Below are the code and all the weights of a small trained network. Each question names an input and a class and asks about switching units off, where a switched-off unit gives its printed mean instead of its output.

import numpy as np


def w(rows, s, z=0):
    codes = np.array(rows[::2]) - 128.0
    scale = np.full(codes.shape[1], s)
    scale[-1] = z or s
    return codes * scale


def norm(h):
    return h / np.sqrt((h * h).mean(-1, keepdims=True) + 1e-5)


def f(y):
    return np.maximum(y, 0)


def log_softmax(a):
    a = a - a.max(-1, keepdims=True)
    return a - np.log(np.exp(a).sum(-1, keepdims=True))


def net(x, mask):
    res = np.array(x, float).reshape(1, 6) / 4 @ E
    u = 0
    for l in range(3):
        y = f(norm(res) @ A[l][:, :-1].T + A[l][:, -1])
        res = res + np.where(mask[u : u + 8], y, B[l][:, -1]) @ B[l][:, :-1]
        u += 8
    return log_softmax(norm(res)[-1] @ U[:, :-1].T + U[:, -1])


A, B = {}, {}
E = w([
[79,199,121,96,54,87,146],'x0',
[142,134,119,136,112,127,130],'x1',
[126,126,128,126,131,128,127],'x2',
[125,128,157,216,56,196,255],'x3',
[148,161,94,114,232,67,172],'x4',
[157,200,180,67,173,187,103],'x5',
],0.007)
A[0] = w([
[86,100,83,106,78,179,1,141],'L0N0',
[215,68,145,198,171,188,33,29],'L0N1',
[173,20,176,137,217,150,174,135],'L0N2',
[62,157,162,180,136,137,39,253],'L0N3',
[162,159,135,55,127,156,95,110],'L0N4',
[182,193,120,113,124,153,79,56],'L0N5',
[96,37,102,143,113,30,73,135],'L0N6',
[54,208,145,19,41,83,161,101],'L0N7',
],0.0073,0.0018)
B[0] = w([
[227,102,193,160,91,31,149,238],'L0N0',
[115,178,63,136,94,142,28,236],'L0N1',
[74,169,104,172,91,139,67,240],'L0N2',
[174,104,176,176,57,140,108,201],'L0N3',
[141,150,149,100,125,177,151,195],'L0N4',
[128,135,90,48,181,165,186,174],'L0N5',
[114,95,90,37,150,202,188,247],'L0N6',
[47,119,53,205,134,171,1,255],'L0N7',
],0.0072,0.0049)
A[1] = w([
[210,95,117,185,197,149,98,251],'L1N0',
[121,132,174,208,89,104,142,118],'L1N1',
[80,148,175,170,104,217,134,105],'L1N2',
[109,149,120,135,172,51,81,139],'L1N3',
[170,124,82,49,141,168,75,232],'L1N4',
[66,172,125,125,131,70,137,104],'L1N5',
[142,186,56,156,252,43,149,223],'L1N6',
[214,125,100,2,101,41,70,77],'L1N7',
],0.0086,0.0022)
B[1] = w([
[20,215,141,114,63,108,74,202],'L1N0',
[231,170,156,153,148,100,149,192],'L1N1',
[235,204,145,116,209,102,214,228],'L1N2',
[152,177,125,197,100,88,136,183],'L1N3',
[34,163,161,119,149,138,227,255],'L1N4',
[115,156,151,136,63,139,34,160],'L1N5',
[254,2,228,173,23,159,57,237],'L1N6',
[135,146,153,158,224,38,189,235],'L1N7',
],0.0067,0.0065)
A[2] = w([
[207,133,221,69,65,143,130,162],'L2N0',
[145,85,2,190,110,126,170,157],'L2N1',
[128,102,98,79,143,99,124,110],'L2N2',
[137,205,205,16,146,207,148,3],'L2N3',
[193,172,87,208,121,204,201,176],'L2N4',
[122,33,108,64,62,175,193,204],'L2N5',
[149,142,120,158,136,173,59,224],'L2N6',
[17,135,151,135,157,65,71,187],'L2N7',
],0.0085,0.0032)
B[2] = w([
[149,26,152,208,118,112,108,219],'L2N0',
[86,111,99,85,158,168,139,188],'L2N1',
[108,168,180,96,217,159,89,139],'L2N2',
[70,1,65,94,141,146,185,185],'L2N3',
[115,164,158,63,177,85,81,255],'L2N4',
[117,58,129,113,164,163,153,161],'L2N5',
[109,154,20,135,35,125,139,209],'L2N6',
[159,191,126,129,113,155,162,213],'L2N7',
],0.01,0.0081)
U = w([
[54,187,21,165,64,168,48,113],'0',
[193,5,178,219,68,85,74,85],'1',
[149,124,183,127,175,84,175,252],'2',
[47,23,81,84,180,184,192,73],'3',
],0.012,0.0031)

Each question gives the input, the list of numbers given to net, and the class t.
The units are the neurons (one row each of A and B). Each row of codes is followed by its name. A weight is (code - 128) times the scale printed after its matrix; where a second scale follows, it is the last column's (A, B and U).
mask holds one flag per neuron, layer by layer. A switched-off neuron (its flag False) gives its mean, the last column of its row in B, instead of its output. The means were averaged over made-up inputs and are rounded, as every weight is.
A unit's drop is (log p(t) with every unit on - log p(t) with that unit switched off) / (log p(t) with every unit on - log p(t) with every unit switched off).
The circuit of an input: a set's keep is (log p(t) with only the set's units on - log p(t) with every unit switched off) / (log p(t) with every unit on - log p(t) with every unit switched off). Starting from the 12 units with the biggest drops (on a tie, the unit counted first), units are removed one at a time, each time the one whose removal leaves the highest keep (on an exact tie, the one counted first), for as long as the keep stays at least 0.8.
units of the circuit, in order: the units of the circuit, biggest drop first
k most important neurons: the k neurons with the biggest drops, biggest first
k most important neurons of layer l: the k neurons of layer l with the biggest drops, biggest first
input [2,0,-5,7,7,7], class 1: units of the circuit, in order : (L2N0 L1N4 L1N7)
input [-8,-3,0,-1,7,4], class 0: most important neuron : (L0N2)
input [6,2,1,8,-7,-3], class 2: units of the circuit, in order : (L1N2 L2N4 L2N6)
input [-8,-8,-8,4,-4,-8], class 0: 2 most important neurons : (L0N2 L0N1)
input [-2,-6,5,5,-2,-5], class 2: units of the circuit, in order : (L1N2 L2N4)
input [5,3,-8,4,-2,7], class 3: 2 most important neurons : (L2N3 L1N2)
input [7,2,0,0,-8,-5], class 1: 4 most important neurons : (L0N0 L0N1 L0N2 L1N1)
input [-5,-7,6,4,-2,-6], class 3: 4 most important neurons : (L2N1 L0N7 L0N0 L0N6)
input [5,-7,4,-8,4,-6], class 2: 2 most important neurons of layer 1 : (L1N7 L1N4)
input [5,-6,0,-3,7,8], class 3: 2 most important neurons : (L2N3 L0N0)
input [-1,-5,-2,3,6,-6], class 1: 3 most important neurons : (L1N6 L0N7 L1N4)
input [5,-8,5,-3,-6,5], class 1: 2 most important neurons : (L0N0 L0N3)
input [3,6,-3,8,-4,-3], class 2: 2 most important neurons : (L1N6 L2N4)
input [-1,2,-2,-5,8,6], class 1: units of the circuit, in order : (L1N6)
input [2,-4,-4,-6,-4,-6], class 2: 2 most important neurons : (L0N0 L1N7)
input [-6,4,-2,5,-5,3], class 0: 2 most important neurons of layer 0 : (L0N1 L0N0)
input [-1,7,7,-7,0,-1], class 2: 2 most important neurons : (L1N7 L0N0)
input [-5,7,-3,-8,-2,-8], class 2: 2 most important neurons of layer 1 : (L1N7 L1N0)
input [-5,-6,4,-6,6,-5], class 1: 4 most important neurons of layer 0 : (L0N7 L0N2 L0N5 L0N4)
input [2,2,-2,2,2,7], class 3: units of the circuit, in order : (L2N3)
input [-7,6,-4,-1,7,2], class 0: 2 most important neurons of layer 0 : (L0N2 L0N1)
